Here is a tiny trained network, its code and every weight. The questions are about switching its units off for an input and a class, where a switched-off unit gives its printed mean instead of its output.

import numpy as np


def w(rows, s, z=0):
    codes = np.array(rows[::2]) - 128.0
    scale = np.full(codes.shape[1], s)
    scale[-1] = z or s
    return codes * scale


def f(y):
    return np.maximum(y, 0)


def log_softmax(a):
    a = a - a.max(-1, keepdims=True)
    return a - np.log(np.exp(a).sum(-1, keepdims=True))


def net(x, mask):
    res = np.array(x, float).reshape(1, 8) / 4 @ E
    y = f(res @ A[0][:, :-1].T + A[0][:, -1])
    res = res + np.where(mask, y, B[0][:, -1]) @ B[0][:, :-1]
    return log_softmax(res[-1] @ U[:, :-1].T + U[:, -1])


A, B = {}, {}
E = w([
[246,178,122,133,136,211,66,48,132,192],'x0',
[136,80,45,139,145,154,4,175,112,27],'x1',
[128,130,129,129,127,131,130,126,129,130],'x2',
[166,42,146,127,129,228,208,178,130,110],'x3',
[129,129,129,128,128,128,130,127,129,128],'x4',
[228,28,124,125,118,17,127,145,125,166],'x5',
[117,83,231,128,125,125,105,33,126,57],'x6',
[195,203,168,134,130,105,164,175,107,43],'x7',
],0.004)
A[0] = w([
[51,194,137,129,120,192,132,125,133,115,14],'N0',
[126,99,92,129,139,144,56,153,131,80,31],'N1',
[114,139,162,126,124,120,183,109,129,171,41],'N2',
[217,55,126,138,122,28,115,135,117,154,58],'N3',
[104,158,171,119,144,110,207,102,135,193,53],'N4',
[139,102,135,128,139,165,155,141,133,121,56],'N5',
[240,203,172,124,122,116,180,181,119,33,110],'N6',
[172,80,139,124,120,77,122,141,132,146,39],'N7',
[52,6,92,124,125,178,103,78,141,220,120],'N8',
[160,40,147,130,117,254,225,160,124,101,69],'N9',
[125,136,153,127,121,115,178,114,125,165,60],'N10',
[197,153,126,123,148,170,101,94,128,153,16],'N11',
[200,154,135,124,137,170,97,95,128,158,23],'N12',
[36,92,128,125,130,57,165,175,130,93,31],'N13',
[43,194,131,136,127,215,117,119,121,110,31],'N14',
[124,96,87,126,142,143,50,162,122,73,42],'N15',
[216,163,117,133,127,186,96,70,125,176,60],'N16',
[179,80,139,123,120,73,122,140,131,151,41],'N17',
[46,110,133,122,143,74,178,165,117,106,1],'N18',
[133,161,82,136,128,137,149,200,126,179,38],'N19',
[126,179,40,122,141,168,140,217,129,204,101],'N20',
[123,104,92,124,140,144,68,149,132,84,32],'N21',
[102,91,214,131,132,143,98,45,126,60,95],'N22',
[123,153,121,124,131,84,95,109,122,131,66],'N23',
[143,89,208,125,134,145,124,64,128,103,82],'N24',
[91,196,122,123,116,46,75,89,122,124,82],'N25',
[86,197,125,137,126,68,72,84,127,128,111],'N26',
[115,139,157,127,128,120,184,107,135,169,46],'N27',
],0.0093,0.0043)
B[0] = w([
[137,120,101,113,199,241,181,125,138,114,182],'N0',
[204,167,141,152,56,157,113,107,109,144,171],'N1',
[190,150,140,137,81,169,116,91,120,138,164],'N2',
[145,129,99,110,208,237,189,149,136,86,218],'N3',
[217,146,113,150,65,169,69,81,115,136,200],'N4',
[145,119,141,105,138,127,115,153,147,168,144],'N5',
[25,227,117,158,171,86,94,45,117,161,251],'N6',
[133,126,101,104,161,197,159,131,133,107,162],'N7',
[26,240,138,152,187,75,108,77,117,141,254],'N8',
[193,80,158,100,189,87,76,214,142,230,244],'N9',
[188,143,121,127,90,150,98,101,123,123,161],'N10',
[57,86,157,126,72,171,110,157,140,113,166],'N11',
[56,88,153,127,71,169,109,158,142,112,170],'N12',
[35,69,144,138,52,174,78,169,135,103,223],'N13',
[145,112,87,98,209,250,185,126,138,96,203],'N14',
[213,178,149,154,48,157,110,103,117,139,185],'N15',
[40,80,142,144,63,153,102,195,119,95,211],'N16',
[137,120,109,105,169,203,163,127,139,105,168],'N17',
[49,81,151,136,56,172,94,162,138,107,190],'N18',
[142,99,133,114,99,62,178,105,130,83,170],'N19',
[149,79,126,115,115,12,187,94,129,69,236],'N20',
[195,160,137,145,65,155,112,104,115,138,163],'N21',
[148,87,88,122,96,30,198,126,123,74,226],'N22',
[156,118,150,118,139,114,122,151,129,167,152],'N23',
[141,109,106,111,89,56,185,111,136,87,188],'N24',
[170,106,151,116,174,92,116,186,130,196,216],'N25',
[166,108,142,124,180,78,102,187,133,175,224],'N26',
[187,149,133,138,79,168,117,94,117,141,164],'N27',
],0.019,0.0043)
U = w([
[18,50,176,146,28,186,71,197,144,90,95],'0',
[152,128,67,84,233,255,211,128,147,84,103],'1',
[252,191,139,176,24,156,77,55,86,150,104],'2',
[115,133,126,132,145,96,129,132,126,122,246],'3',
[181,88,168,94,211,71,87,215,151,243,103],'4',
[139,82,99,105,102,9,219,87,128,51,104],'5',
[27,236,130,169,185,91,97,42,114,156,107],'6',
],0.0049,0.013)

Each question gives the input, the list of numbers given to net, and the class t.
The units are the neurons (one row each of A and B). Each row of codes is followed by its name. A weight is (code - 128) times the scale printed after its matrix; where a second scale follows, it is the last column's (A, B and U).
mask holds one flag per neuron, in row order. A switched-off neuron (its flag False) gives its mean, the last column of its row in B, instead of its output. The means were averaged over made-up inputs and are rounded, as every weight is.
A unit's drop is (log p(t) with every unit on - log p(t) with that unit switched off) / (log p(t) with every unit on - log p(t) with every unit switched off).
The circuit of an input: a set's keep is (log p(t) with only the set's units on - log p(t) with every unit switched off) / (log p(t) with every unit on - log p(t) with every unit switched off). Starting from the 12 units with the biggest drops (on a tie, the unit counted first), units are removed one at a time, each time the one whose removal leaves the highest keep (on an exact tie, the one counted first), for as long as the keep stays at least 0.8.
circuit, biggest first: the units of the circuit, biggest drop first
most important unit: the unit with the biggest drop
k most important neurons: the k neurons with the biggest drops, biggest first
drop when u is switched off: that unit's drop, to one decimal
input [8,-2,4,3,1,-6,2,8], class 0: most important unit	N16
input [-8,6,0,5,-8,8,6,0], class 0: 3 most important neurons	(N13 N18 N14)
input [-8,7,8,1,-3,7,2,-5], class 0: 2 most important neurons	(N13 N18)
input [4,4,0,2,-3,1,1,-5], class 6: 2 most important neurons	(N8 N13)
input [2,6,-5,4,6,5,-2,-6], class 2: 4 most important neurons	(N15 N1 N6 N21)
input [4,2,-6,-6,6,5,7,1], class 5: 2 most important neurons	(N22 N9)
input [6,-1,-4,5,-2,-3,1,-5], class 0: 4 most important neurons	(N16 N6 N12 N11)
input [3,-3,-7,1,2,-5,-2,4], class 1: 4 most important neurons	(N8 N14 N0 N13)
input [-7,8,6,5,-3,-7,-8,2], class 2: 3 most important neurons	(N15 N1 N21)
input [-4,5,3,-7,1,-2,6,3], class 4: circuit, biggest first	(N25 N26)
input [-3,5,-8,-6,3,0,-1,-4], class 4: circuit, biggest first	(N25 N26)
input [5,7,-4,-5,-5,8,-6,-4], class 1: 2 most important neurons	(N3 N17)
input [1,-6,8,7,-5,8,-7,-3], class 1: 2 most important neurons	(N3 N17)
input [6,-1,8,-4,-6,7,-1,3], class 1: 2 most important neurons	(N3 N13)
input [-8,3,-3,-6,7,-4,2,3], class 0: 2 most important neurons	(N13 N18)
input [1,8,6,0,3,1,-8,6], class 2: most important unit	N15
input [5,-1,-2,4,-2,0,8,-6], class 5: 2 most important neurons	(N22 N24)
input [6,7,2,-2,-7,-5,8,4], class 5: 4 most important neurons	(N22 N24 N4 N13)
input [5,-6,1,-1,-6,-8,3,0], class 1: drop when N0 is switched off	0.2
input [8,-5,8,7,-7,0,3,-2], class 0: drop when N11 is switched off	0.1
input [0,8,6,-8,-6,3,-4,1], class 2: drop when N17 is switched off	0.0
input [-4,4,-5,-2,-3,1,-2,-8], class 6: circuit, biggest first	(N8)
input [4,-8,7,7,7,4,-7,-4], class 2: drop when N25 is switched off	0.1
